Below are the code and all the weights of a small trained network. Each question names an input and a target symbol and asks about switching units off, where a switched-off unit gives its printed mean instead of its output.

import numpy as np


def w(rows, s, z=0):
    codes = np.array(rows[::2]) - 128.0
    scale = np.full(codes.shape[1], s)
    scale[-1] = z or s
    return codes * scale


def norm(h):
    return h / np.sqrt((h * h).mean(-1, keepdims=True) + 1e-5)


def f(y):
    return y / 2 * (1 + np.tanh(0.7978845608 * (y + 0.044715 * y**3)))


def softmax(a):
    e = np.exp(a - a.max(-1, keepdims=True))
    return e / e.sum(-1, keepdims=True)


def log_softmax(a):
    a = a - a.max(-1, keepdims=True)
    return a - np.log(np.exp(a).sum(-1, keepdims=True))


def net(x, mask):
    ids = ['βζηθλμπσφψ'.index(c) for c in x.split()]
    T = len(ids)
    res = E[ids] + P[:T]
    r = norm(res)
    for j in range(3):
        rows = slice(4 * j, 4 * j + 4)
        q, k, v = (r @ M[0][rows].T for M in (Q, K, V))
        z = softmax(np.where(np.tri(T) > 0, q @ k.T / 4**0.5, -1e9)) @ v
        o = O[0][rows]
        res = res + np.where(mask[j], z, o[:, -1]) @ o[:, :-1]
    y = f(norm(res) @ A[0][:, :-1].T + A[0][:, -1])
    res = res + np.where(mask[3:7], y, B[0][:, -1]) @ B[0][:, :-1]
    return log_softmax(norm(res)[-1] @ U[:, :-1].T + U[:, -1])


Q, K, V, O, A, B = {}, {}, {}, {}, {}, {}
E = w([
[148,164,121,249,118,168],'β',
[115,190,150,92,148,143],'ζ',
[141,88,77,107,254,140],'η',
[172,121,197,141,140,102],'θ',
[102,173,117,80,111,119],'λ',
[95,217,112,133,131,109],'μ',
[137,202,110,107,105,138],'π',
[62,72,184,216,148,126],'σ',
[132,80,170,118,54,190],'φ',
[178,115,159,136,181,100],'ψ',
],0.0073)
P = w([
[163,60,64,188,57,47],'0',
[112,245,124,151,138,122],'1',
[4,218,155,186,138,53],'2',
[197,188,85,105,118,153],'3',
[79,224,178,171,169,164],'4',
[123,159,126,57,114,125],'5',
[189,168,132,118,158,218],'6',
[43,194,239,111,190,183],'7',
[170,147,148,58,150,170],'8',
[142,179,200,142,204,221],'9',
],0.0033)
Q[0] = w([
[89,238,145,70,122,104],'h0',
[104,45,154,72,122,40],'h0',
[130,132,99,7,123,75],'h0',
[34,205,86,185,142,37],'h0',
[126,113,160,154,127,121],'h1',
[160,142,131,101,168,89],'h1',
[83,234,113,57,110,110],'h1',
[150,114,120,107,109,78],'h1',
[50,133,168,57,138,116],'h2',
[133,62,129,98,141,151],'h2',
[159,182,108,63,101,91],'h2',
[205,35,153,163,117,165],'h2',
],0.018)
K[0] = w([
[108,174,23,69,59,60],'h0',
[250,30,92,113,143,166],'h0',
[225,184,68,122,77,133],'h0',
[103,80,94,174,81,4],'h0',
[140,106,126,140,146,142],'h1',
[142,129,193,152,113,104],'h1',
[162,121,93,156,22,28],'h1',
[161,159,133,173,113,147],'h1',
[154,54,108,50,109,84],'h2',
[158,148,173,74,147,160],'h2',
[199,139,56,142,81,106],'h2',
[112,172,155,103,176,234],'h2',
],0.017)
V[0] = w([
[123,80,151,51,198,118],'h0',
[160,130,249,167,58,145],'h0',
[189,180,136,160,163,58],'h0',
[135,106,79,169,205,149],'h0',
[143,90,136,102,214,159],'h1',
[141,136,40,112,164,111],'h1',
[134,153,99,230,136,153],'h1',
[130,26,135,92,128,66],'h1',
[30,130,153,98,90,73],'h2',
[181,104,236,84,36,133],'h2',
[95,108,65,132,110,228],'h2',
[121,150,50,98,99,100],'h2',
],0.013)
O[0] = w([
[70,51,96,161,107,130,24],'h0',
[189,173,140,150,90,4,98],'h0',
[121,108,224,117,165,104,215],'h0',
[62,127,173,165,109,182,2],'h0',
[82,158,150,90,154,195,37],'h1',
[115,133,135,89,53,134,144],'h1',
[100,46,79,132,110,161,145],'h1',
[48,193,154,134,150,66,141],'h1',
[43,95,90,148,172,86,163],'h2',
[131,35,125,23,89,102,143],'h2',
[152,200,99,97,173,159,16],'h2',
[95,185,147,120,155,51,201],'h2',
],0.011,0.0065)
A[0] = w([
[66,150,101,50,76,103,116],'n0',
[106,150,142,137,148,75,101],'n1',
[122,190,131,64,3,125,108],'n2',
[125,138,93,103,187,135,2],'n3',
],0.02,0.0027)
B[0] = w([
[162,209,221,198,146,189,247],'n0',
[116,74,82,135,104,173,254],'n1',
[7,151,23,89,66,187,219],'n2',
[99,78,82,63,196,137,163],'n3',
],0.013,0.0074)
U = w([
[244,208,146,175,113,165,107],'β',
[204,81,75,148,96,175,232],'ζ',
[47,157,110,142,82,232,156],'η',
[174,59,147,124,98,16,68],'θ',
[63,54,39,78,213,131,12],'λ',
[77,191,135,179,190,52,190],'μ',
[193,173,175,19,197,120,8],'π',
[123,55,56,254,110,135,58],'σ',
[167,138,36,47,61,71,245],'φ',
[100,76,253,117,85,129,140],'ψ',
],0.0089,0.0016)

Each question gives the input, a string of symbols that net reads in full, and the target symbol t.
The units are the heads (4 rows each of Q, K, V and O) and the neurons (one row each of A and B). Each row of codes is followed by its name. A weight is (code - 128) times the scale printed after its matrix; where a second scale follows, it is the last column's (O, A, B and U).
mask holds one flag per unit, heads first, then neurons. A switched-off unit (its flag False) gives its mean, the last column of its rows in O or B, instead of its output. The means were averaged over made-up inputs and are rounded, as every weight is.
A unit's drop is (log p(t) with every unit on - log p(t) with that unit switched off) / (log p(t) with every unit on - log p(t) with every unit switched off).
The circuit of an input: a set's keep is (log p(t) with only the set's units on - log p(t) with every unit switched off) / (log p(t) with every unit on - log p(t) with every unit switched off). Starting from all 7 units, units are removed one at a time, each time the one whose removal leaves the highest keep (on an exact tie, the one counted first), for as long as the keep stays at least 0.8.
circuit, biggest first: the units of the circuit, biggest drop first
top k neurons: the k neurons with the biggest drops, biggest first
which heads matter: for each layer, one digit per head in row order, 1 if its drop is at least 0.15 and else 0, layers parted by /
input μ ζ λ λ λ φ λ φ η λ, target σ: which heads matter	011
input λ φ λ ψ π θ λ η, target θ: circuit, biggest first	[h2 n2]
input θ λ ψ η μ ψ, target η: circuit, biggest first	[h0]
input β λ λ ψ θ π, target ζ: which heads matter	011
input π λ λ η ψ η μ, target φ: circuit, biggest first	[h1 h2]
input η π λ μ λ θ λ ψ θ, target λ: top 2 neurons	[n3 n0]
input λ σ π θ π λ θ σ σ, target σ: circuit, biggest first	[h0 h2]
input λ θ λ η, target θ: which heads matter	100
input π λ η, target π: which heads matter	100
input β σ μ π β λ ψ β φ ψ, target β: which heads matter	101
input θ ζ λ λ λ λ, target ψ: circuit, biggest first	[h2 h1 n0]
input π η φ θ λ λ, target φ: circuit, biggest first	[h1 n2 h0]
input ψ λ λ π ψ π φ, target φ: top 2 neurons	[n0 n2]
input π ψ λ λ θ λ ψ θ, target λ: which heads matter	110
input λ λ θ π λ θ, target π: circuit, biggest first	[h0]
input ψ λ λ μ ψ π η λ θ, target η: which heads matter	100
input λ θ σ β λ ψ, target β: which heads matter	001
input μ μ π, target σ: circuit, biggest first	[h2 h1]
input θ ψ ψ π, target ψ: which heads matter	011
input λ θ φ λ ψ π σ η ζ, target μ: circuit, biggest first	[h2]
input π λ λ π σ λ σ μ π, target φ: circuit, biggest first	[h1 h2]
input π θ λ, target φ: circuit, biggest first	[h1 h0 n2]
input λ λ λ φ λ η λ λ, target μ: which heads matter	011
input λ λ λ, target μ: top 3 neurons	[n0 n2 n1]
input λ φ ψ λ μ λ θ β, target β: which heads matter	011
input ψ λ λ λ θ ψ φ β, target β: which heads matter	001
input π ψ μ λ π π, target φ: which heads matter	110
input λ μ λ π, target μ: top neuron	[n0]
